Below is a small trained network, with its code and all its weights. Each question gives an input and a class and asks what happens when units are switched off, that is, made to give their printed mean instead of their output.

import numpy as np


def w(rows, s, z=0):
    codes = np.array(rows[::2]) - 128.0
    scale = np.full(codes.shape[1], s)
    scale[-1] = z or s
    return codes * scale


def f(y):
    return np.maximum(y, 0)


def log_softmax(a):
    a = a - a.max(-1, keepdims=True)
    return a - np.log(np.exp(a).sum(-1, keepdims=True))


def net(x, mask):
    res = np.array(x, float).reshape(1, 4) / 4 @ E
    y = f(res @ A[0][:, :-1].T + A[0][:, -1])
    res = res + np.where(mask, y, B[0][:, -1]) @ B[0][:, :-1]
    return log_softmax(res[-1] @ U[:, :-1].T + U[:, -1])


A, B = {}, {}
E = w([
[2,113,223],'x0',
[194,19,204],'x1',
[132,132,129],'x2',
[132,138,131],'x3',
],0.0082)
A[0] = w([
[131,149,143,54],'n0',
[54,76,217,211],'n1',
[180,87,192,28],'n2',
[78,111,149,21],'n3',
[79,144,148,193],'n4',
[200,56,232,119],'n5',
[80,104,151,5],'n6',
[101,142,212,1],'n7',
[34,198,195,183],'n8',
[88,138,205,64],'n9',
[182,118,35,170],'n10',
[205,79,80,94],'n11',
[168,2,190,113],'n12',
],0.011,0.0043)
B[0] = w([
[91,119,217,128],'n0',
[246,100,123,255],'n1',
[31,244,93,167],'n2',
[193,198,180,151],'n3',
[211,90,110,191],'n4',
[70,153,17,223],'n5',
[179,232,186,149],'n6',
[202,208,172,162],'n7',
[235,149,47,244],'n8',
[182,213,99,179],'n9',
[255,161,147,207],'n10',
[238,182,163,183],'n11',
[163,171,26,226],'n12',
],0.0058,0.0092)
U = w([
[148,141,130,234],'0',
[198,162,176,2],'1',
[136,137,122,238],'2',
[73,202,41,58],'3',
[96,138,152,149],'4',
[44,86,249,61],'5',
[15,103,208,61],'6',
[70,77,223,51],'7',
],0.013,0.0077)

Each question gives the input, the list of numbers given to net, and the class t.
The units are the neurons (one row each of A and B). Each row of codes is followed by its name. A weight is (code - 128) times the scale printed after its matrix; where a second scale follows, it is the last column's (A, B and U).
mask holds one flag per neuron, in row order. A switched-off neuron (its flag False) gives its mean, the last column of its row in B, instead of its output. The means were averaged over made-up inputs and are rounded, as every weight is.
A unit's drop is (log p(t) with every unit on - log p(t) with that unit switched off) / (log p(t) with every unit on - log p(t) with every unit switched off).
The circuit of an input: a set's keep is (log p(t) with only the set's units on - log p(t) with every unit switched off) / (log p(t) with every unit on - log p(t) with every unit switched off). Starting from the 12 units with the biggest drops (on a tie, the unit counted first), units are removed one at a time, each time the one whose removal leaves the highest keep (on an exact tie, the one counted first), for as long as the keep stays at least 0.8.
circuit, biggest first: the units of the circuit, biggest drop first
most important unit: the unit with the biggest drop
top k neurons: the k neurons with the biggest drops, biggest first
drop of u: that unit's drop, to one decimal
input [2,5,-4,4], class 3: circuit, biggest first => [n5 n12 n2]
input [5,-1,1,4], class 1: top 2 neurons => [n5 n1]
input [-7,8,7,1], class 3: circuit, biggest first => [n5 n2]
input [-8,-2,-7,5], class 1: most important unit => n10
input [-5,7,5,0], class 3: circuit, biggest first => [n5 n2]
input [8,5,3,-6], class 1: top 2 neurons => [n1 n7]
input [7,8,-4,2], class 3: circuit, biggest first => [n5 n12]
input [1,5,-2,-3], class 3: circuit, biggest first => [n5 n12 n2]
input [3,7,-6,-4], class 3: circuit, biggest first => [n5 n12]
input [-7,-7,2,-2], class 1: top 2 neurons => [n10 n5]
input [3,5,-2,3], class 3: top 2 neurons => [n5 n12]
input [8,-6,-4,5], class 1: drop of n5 => 0.1
input [8,-1,2,2], class 1: drop of n11 => 0.0
input [1,6,2,4], class 3: drop of n12 => 0.2
input [7,-4,-3,1], class 1: drop of n7 => 0.1
